[[ 1.42 -0.37  0.66  1.12 -0.98 -2.27 -0.37]
 [ 0.11 -0.05  0.39 -0.16 -0.17  0.20  0.08]
 [-0.68  0.20 -0.20 -0.64  0.44  1.23  0.21]
 [ 2.03 -0.53  0.95  1.55 -1.41 -3.20 -0.53]
 [ 0.02 -0.02  0.02  0.02 -0.02 -0.04 -0.04]
 [ 1.75 -0.53  4.98 -2.01 -2.36  2.37  1.20]
 [ 2.48 -0.61  1.12  1.92 -1.70 -3.92 -0.63]
 [ 0.17 -0.05  0.44 -0.18 -0.20  0.22  0.08]
 [-0.97  0.26 -0.26 -0.90  0.61  1.72  0.32]
 [ 0.00 -0.01  0.03 -0.02 -0.01  0.01  0.01]]
->
[[-2.27 -0.37  1.42 -0.37  0.66  1.12 -0.98]
 [ 0.20  0.08  0.11 -0.05  0.39 -0.16 -0.17]
 [ 1.23  0.21 -0.68  0.20 -0.20 -0.64  0.44]
 [-3.20 -0.53  2.03 -0.53  0.95  1.55 -1.41]
 [-0.04 -0.04  0.02 -0.02  0.02  0.02 -0.02]
 [ 2.37  1.20  1.75 -0.53  4.98 -2.01 -2.36]
 [-3.92 -0.63  2.48 -0.61  1.12  1.92 -1.70]
 [ 0.22  0.08  0.17 -0.05  0.44 -0.18 -0.20]
 [ 1.72  0.32 -0.97  0.26 -0.26 -0.90  0.61]
 [ 0.01  0.01  0.00 -0.01  0.03 -0.02 -0.01]]

[[ 3.43  0.00  0.00  4.43  1.31]
 [-1.29  4.35 -1.19  3.97 -1.77]
 [-2.28  5.71  0.43  0.00 -2.58]]
->
[[ 4.43  1.31  3.43  0.00  0.00]
 [ 3.97 -1.77 -1.29  4.35 -1.19]
 [ 0.00 -2.58 -2.28  5.71  0.43]]

[[-0.73 -3.45  5.46 -2.23 -3.39 -2.06  1.75  4.17  6.59]
 [-0.92 -0.51 -0.04 -1.00 -0.71 -0.59 -0.76 -0.40  0.10]
 [-2.49  1.03 -0.86 -2.20  0.06  0.00 -2.78 -2.05 -0.58]
 [-1.86  0.49 -0.61 -1.70 -0.16 -0.18 -2.00 -1.45 -0.39]]
->
[[ 4.17  6.59 -0.73 -3.45  5.46 -2.23 -3.39 -2.06  1.75]
 [-0.40  0.10 -0.92 -0.51 -0.04 -1.00 -0.71 -0.59 -0.76]
 [-2.05 -0.58 -2.49  1.03 -0.86 -2.20  0.06  0.00 -2.78]
 [-1.45 -0.39 -1.86  0.49 -0.61 -1.70 -0.16 -0.18 -2.00]]

[[-1.63  1.89  0.93  3.15 -0.68 -0.32  1.17  1.46  0.33  1.51  1.97 -1.22
  -5.63  2.58 -0.65]
 [-1.26  1.08  1.12 -0.28 -2.71 -0.85 -1.06 -1.15 -3.37 -1.65 -1.60  0.66
   0.60  2.25 -3.46]
 [-0.02 -1.05 -1.63 -2.53  0.37 -0.34 -1.06 -1.64 -2.62 -0.39 -0.26  2.00
   2.13 -0.94  0.01]]
->
[[ 2.58 -0.65 -1.63  1.89  0.93  3.15 -0.68 -0.32  1.17  1.46  0.33  1.51
   1.97 -1.22 -5.63]
 [ 2.25 -3.46 -1.26  1.08  1.12 -0.28 -2.71 -0.85 -1.06 -1.15 -3.37 -1.65
  -1.60  0.66  0.60]
 [-0.94  0.01 -0.02 -1.05 -1.63 -2.53  0.37 -0.34 -1.06 -1.64 -2.62 -0.39
  -0.26  2.00  2.13]]

[[ 0.00  3.72 -2.02]
 [ 6.27  3.35  2.73]
 [-1.28 -1.92 -5.98]]
->
[[ 3.72 -2.02  0.00]
 [ 3.35  2.73  6.27]
 [-1.92 -5.98 -1.28]]

[[ 0.69  0.32  0.40 -3.53  0.93  0.30 -1.28 -0.28 -0.22 -0.80 -2.70 -0.25
  -4.88  0.83 -0.82]
 [-1.06 -0.09  0.05 -0.62 -0.65  0.05 -1.44  1.05 -0.22 -1.24  0.60  0.61
   0.44  1.89  0.03]]
->
[[ 0.83 -0.82  0.69  0.32  0.40 -3.53  0.93  0.30 -1.28 -0.28 -0.22 -0.80
  -2.70 -0.25 -4.88]
 [ 1.89  0.03 -1.06 -0.09  0.05 -0.62 -0.65  0.05 -1.44  1.05 -0.22 -1.24
   0.60  0.61  0.44]]

[[-0.91 -0.52 -0.72  1.45 -0.90 -0.90]
 [ 1.19 -0.34 -0.70  5.20  0.15 -6.76]
 [ 4.15  1.52  1.00 -1.57 -0.41  4.69]
 [-0.28 -0.14  2.25  0.20 -1.34  0.72]]
->
[[-0.90 -0.90 -0.91 -0.52 -0.72  1.45]
 [ 0.15 -6.76  1.19 -0.34 -0.70  5.20]
 [-0.41  4.69  4.15  1.52  1.00 -1.57]
 [-1.34  0.72 -0.28 -0.14  2.25  0.20]]

[[-1.83  1.25  3.58 -4.69]
 [-3.17 -1.03  0.67 -5.93]]
->
[[ 3.58 -4.69 -1.83  1.25]
 [ 0.67 -5.93 -3.17 -1.03]]
